Here is a tiny trained network, its code and every weight. The questions are about switching its units off for an input and a target symbol, where a switched-off unit gives its printed mean instead of its output.

import numpy as np


def w(rows, s, z=0):
    codes = np.array(rows[::2]) - 128.0
    scale = np.full(codes.shape[1], s)
    scale[-1] = z or s
    return codes * scale


def norm(h):
    return h / np.sqrt((h * h).mean(-1, keepdims=True) + 1e-5)


def f(y):
    return y / 2 * (1 + np.tanh(0.7978845608 * (y + 0.044715 * y**3)))


def softmax(a):
    e = np.exp(a - a.max(-1, keepdims=True))
    return e / e.sum(-1, keepdims=True)


def log_softmax(a):
    a = a - a.max(-1, keepdims=True)
    return a - np.log(np.exp(a).sum(-1, keepdims=True))


def net(x, mask):
    ids = ['δεζηξφ'.index(c) for c in x.split()]
    T = len(ids)
    res = E[ids] + P[:T]
    u = 0
    for l in range(3):
        q, k, v = (norm(res) @ M[l].T for M in (Q, K, V))
        z = softmax(np.where(np.tri(T) > 0, q @ k.T / 2**0.5, -1e9)) @ v
        res = res + np.where(mask[u], z, O[l][:, -1]) @ O[l][:, :-1]
        u += 1
        y = f(norm(res) @ A[l][:, :-1].T + A[l][:, -1])
        res = res + np.where(mask[u : u + 12], y, B[l][:, -1]) @ B[l][:, :-1]
        u += 12
    return log_softmax(norm(res)[-1] @ U[:, :-1].T + U[:, -1])


Q, K, V, O, A, B = {}, {}, {}, {}, {}, {}
E = w([
[117,134,142,59],'δ',
[78,80,198,165],'ε',
[45,126,166,48],'ζ',
[254,151,84,104],'η',
[221,79,128,37],'ξ',
[135,237,110,139],'φ',
],0.015)
P = w([
[254,145,215,252],'0',
[97,169,183,152],'1',
[101,160,167,148],'2',
[100,146,154,140],'3',
[100,138,144,136],'4',
[95,126,135,139],'5',
[94,125,123,137],'6',
[92,117,115,140],'7',
[86,113,105,136],'8',
[84,110,95,134],'9',
[79,106,90,134],'10',
[78,105,81,132],'11',
[72,96,81,132],'12',
],0.0083)
Q[0] = w([
[127,150,126,1],'L0H0',
[220,38,176,78],'L0H0',
],0.0084)
K[0] = w([
[119,192,72,1],'L0H0',
[242,56,71,129],'L0H0',
],0.0084)
V[0] = w([
[63,88,154,145],'L0H0',
[36,104,253,143],'L0H0',
],0.0072)
O[0] = w([
[254,60,89,151,3],'L0H0',
[183,117,115,67,124],'L0H0',
],0.0072,0.0015)
A[0] = w([
[147,28,144,98,138],'L0N0',
[108,171,66,100,112],'L0N1',
[45,161,200,139,83],'L0N2',
[55,180,107,119,107],'L0N3',
[119,192,66,101,177],'L0N4',
[96,91,72,83,83],'L0N5',
[79,201,81,246,138],'L0N6',
[153,43,125,109,147],'L0N7',
[134,177,126,83,116],'L0N8',
[167,101,39,85,164],'L0N9',
[53,132,181,177,118],'L0N10',
[150,162,104,204,4],'L0N11',
],0.011,0.0042)
B[0] = w([
[1,89,90,63,254],'L0N0',
[142,80,156,61,157],'L0N1',
[201,145,145,166,148],'L0N2',
[163,68,64,123,149],'L0N3',
[37,16,232,96,190],'L0N4',
[181,54,155,173,161],'L0N5',
[65,9,95,77,172],'L0N6',
[80,144,87,61,216],'L0N7',
[100,128,150,145,176],'L0N8',
[53,133,114,146,187],'L0N9',
[199,140,189,103,140],'L0N10',
[103,154,92,118,132],'L0N11',
],0.0056,0.0068)
Q[1] = w([
[229,162,77,255],'L1H0',
[20,132,245,12],'L1H0',
],0.0098)
K[1] = w([
[52,94,123,57],'L1H0',
[253,156,65,197],'L1H0',
],0.0079)
V[1] = w([
[255,115,67,86],'L1H0',
[193,221,179,240],'L1H0',
],0.0078)
O[1] = w([
[248,61,100,154,185],'L1H0',
[172,198,92,71,253],'L1H0',
],0.014,0.0058)
A[1] = w([
[40,252,154,81,61],'L1N0',
[136,175,53,161,36],'L1N1',
[191,110,110,139,126],'L1N2',
[43,54,230,220,151],'L1N3',
[217,70,103,138,57],'L1N4',
[119,112,238,140,101],'L1N5',
[104,163,10,70,6],'L1N6',
[42,182,101,38,132],'L1N7',
[84,39,133,253,185],'L1N8',
[144,160,90,166,35],'L1N9',
[165,49,135,124,99],'L1N10',
[128,225,142,90,145],'L1N11',
],0.0083,0.0021)
B[1] = w([
[123,140,133,200,203],'L1N0',
[118,105,112,113,111],'L1N1',
[71,145,133,186,155],'L1N2',
[159,143,80,12,163],'L1N3',
[107,149,129,154,188],'L1N4',
[157,129,132,95,127],'L1N5',
[157,108,147,113,199],'L1N6',
[133,134,160,160,254],'L1N7',
[177,197,136,89,164],'L1N8',
[107,129,119,111,105],'L1N9',
[118,169,138,164,185],'L1N10',
[155,158,161,135,180],'L1N11',
],0.011,0.0061)
Q[2] = w([
[153,143,190,60],'L2H0',
[49,117,92,2],'L2H0',
],0.0054)
K[2] = w([
[253,134,91,155],'L2H0',
[170,107,117,148],'L2H0',
],0.0059)
V[2] = w([
[146,183,149,171],'L2H0',
[139,123,254,71],'L2H0',
],0.0083)
O[2] = w([
[100,87,136,116,160],'L2H0',
[147,76,249,125,253],'L2H0',
],0.013,0.0038)
A[2] = w([
[170,60,113,117,97],'L2N0',
[207,119,1,199,2],'L2N1',
[54,241,186,76,71],'L2N2',
[119,72,184,131,57],'L2N3',
[188,252,67,81,56],'L2N4',
[67,84,192,147,97],'L2N5',
[194,170,199,213,129],'L2N6',
[99,83,175,73,139],'L2N7',
[136,186,134,208,168],'L2N8',
[12,113,186,136,70],'L2N9',
[146,149,68,116,103],'L2N10',
[151,155,171,129,147],'L2N11',
],0.0096,0.0033)
B[2] = w([
[48,167,116,197,191],'L2N0',
[153,45,244,133,253],'L2N1',
[109,107,97,249,230],'L2N2',
[146,100,149,92,159],'L2N3',
[108,124,165,94,159],'L2N4',
[146,125,108,49,170],'L2N5',
[165,127,35,195,189],'L2N6',
[165,225,109,129,239],'L2N7',
[198,209,114,133,141],'L2N8',
[57,47,38,94,180],'L2N9',
[2,75,69,75,140],'L2N10',
[156,132,145,160,175],'L2N11',
],0.0056,0.0047)
U = w([
[236,200,153,190,250],'δ',
[133,90,214,144,42],'ε',
[77,79,77,68,160],'ζ',
[201,187,2,124,99],'η',
[174,74,39,217,174],'ξ',
[78,193,106,193,85],'φ',
],0.0085,0.0026)

Each question gives the input, a string of symbols that net reads in full, and the target symbol t.
The units are the heads (2 rows each of Q, K, V and O) and the neurons (one row each of A and B). Each row of codes is followed by its name. A weight is (code - 128) times the scale printed after its matrix; where a second scale follows, it is the last column's (O, A, B and U).
mask holds one flag per unit, layer by layer, with each layer's heads first. A switched-off unit (its flag False) gives its mean, the last column of its rows in O or B, instead of its output. The means were averaged over made-up inputs and are rounded, as every weight is.
A unit's drop is (log p(t) with every unit on - log p(t) with that unit switched off) / (log p(t) with every unit on - log p(t) with every unit switched off).
The circuit of an input: a set's keep is (log p(t) with only the set's units on - log p(t) with every unit switched off) / (log p(t) with every unit on - log p(t) with every unit switched off). Starting from the 12 units with the biggest drops (on a tie, the unit counted first), units are removed one at a time, each time the one whose removal leaves the highest keep (on an exact tie, the one counted first), for as long as the keep stays at least 0.8.
units of the circuit, in order: the units of the circuit, biggest drop first
most important unit: the unit with the biggest drop
k most important neurons: the k neurons with the biggest drops, biggest first
k most important neurons of layer l: the k neurons of layer l with the biggest drops, biggest first
input ε η ξ ξ δ, target δ: most important unit -> L0N6
input φ φ ξ ε, target δ: units of the circuit, in order -> [L0N0; L1H0]
input η ξ ξ ξ η ε ζ ξ ξ ζ ξ ε ζ, target η: units of the circuit, in order -> [L1H0; L0H0]
input ξ ξ φ ε ξ ξ φ ε φ, target ξ: 3 most important neurons -> [L0N4; L0N6; L0N0]
input φ η φ η φ δ η ε ζ, target φ: 4 most important neurons -> [L0N6; L0N0; L1N0; L2N2]
input ξ δ ζ ξ δ η ξ ε, target ξ: 3 most important neurons of layer 0 -> [L0N4; L0N6; L0N0]
input ζ δ ζ φ ε ζ ε ξ ξ φ δ η, target ζ: units of the circuit, in order -> [L1H0; L1N3]
input ξ ε ζ δ ξ ε φ ξ φ φ δ η ξ, target ξ: 2 most important neurons -> [L0N4; L0N6]
input φ ξ ζ φ φ φ δ ε δ δ ε, target φ: 4 most important neurons -> [L0N6; L0N0; L1N0; L2N2]
input φ η δ ζ ε ε ε δ, target φ: 3 most important neurons -> [L0N6; L0N0; L1N0]
input φ ξ ζ ξ δ δ δ ξ δ, target φ: units of the circuit, in order -> [L1H0; L0N6; L0N0; L2N2]
input φ ξ φ ζ ζ ζ ζ, target φ: 3 most important neurons of layer 2 -> [L2N2; L2N1; L2N9]
input ξ δ ε ε ξ δ φ δ ε ε ζ ξ, target ξ: 4 most important neurons of layer 0 -> [L0N4; L0N6; L0N5; L0N8]
input φ φ δ η, target φ: most important unit -> L1H0
input δ ε ζ, target δ: 3 most important neurons -> [L0N0; L0N4; L0N6]
input η ξ φ, target η: units of the circuit, in order -> [L1H0; L2H0]
input φ ξ δ ξ ξ δ ξ φ ξ, target φ: 2 most important neurons -> [L0N6; L0N0]
input ξ η φ φ η ζ ξ ζ ξ ε η, target ξ: 4 most important neurons -> [L0N4; L0N6; L0N0; L0N1]
input ξ ξ ε ε φ φ δ φ ε φ ζ φ, target ζ: 2 most important neurons -> [L0N6; L1N7]
input ξ φ δ δ δ ε ζ ζ ζ ε ξ φ, target ξ: most important unit -> L0N4
input ξ η ε φ φ, target ε: 2 most important neurons -> [L0N0; L0N6]
input ξ ξ ε ζ, target ξ: 4 most important neurons of layer 0 -> [L0N4; L0N6; L0N0; L0N1]
input ζ ζ η ζ φ ξ ε φ ε φ ζ ε, target ζ: 2 most important neurons -> [L1N3; L0N0]
input δ ξ δ ζ φ ε, target δ: 2 most important neurons -> [L0N4; L0N6]
input η ζ φ, target η: 2 most important neurons -> [L0N0; L2N1]
input ε φ ξ φ, target ε: 2 most important neurons -> [L0N6; L0N4]
input ε ζ ξ ε φ η, target ε: most important unit -> L2H0
input ξ ξ φ φ ξ ξ δ, target δ: 3 most important neurons of layer 0 -> [L0N2; L0N7; L0N0]
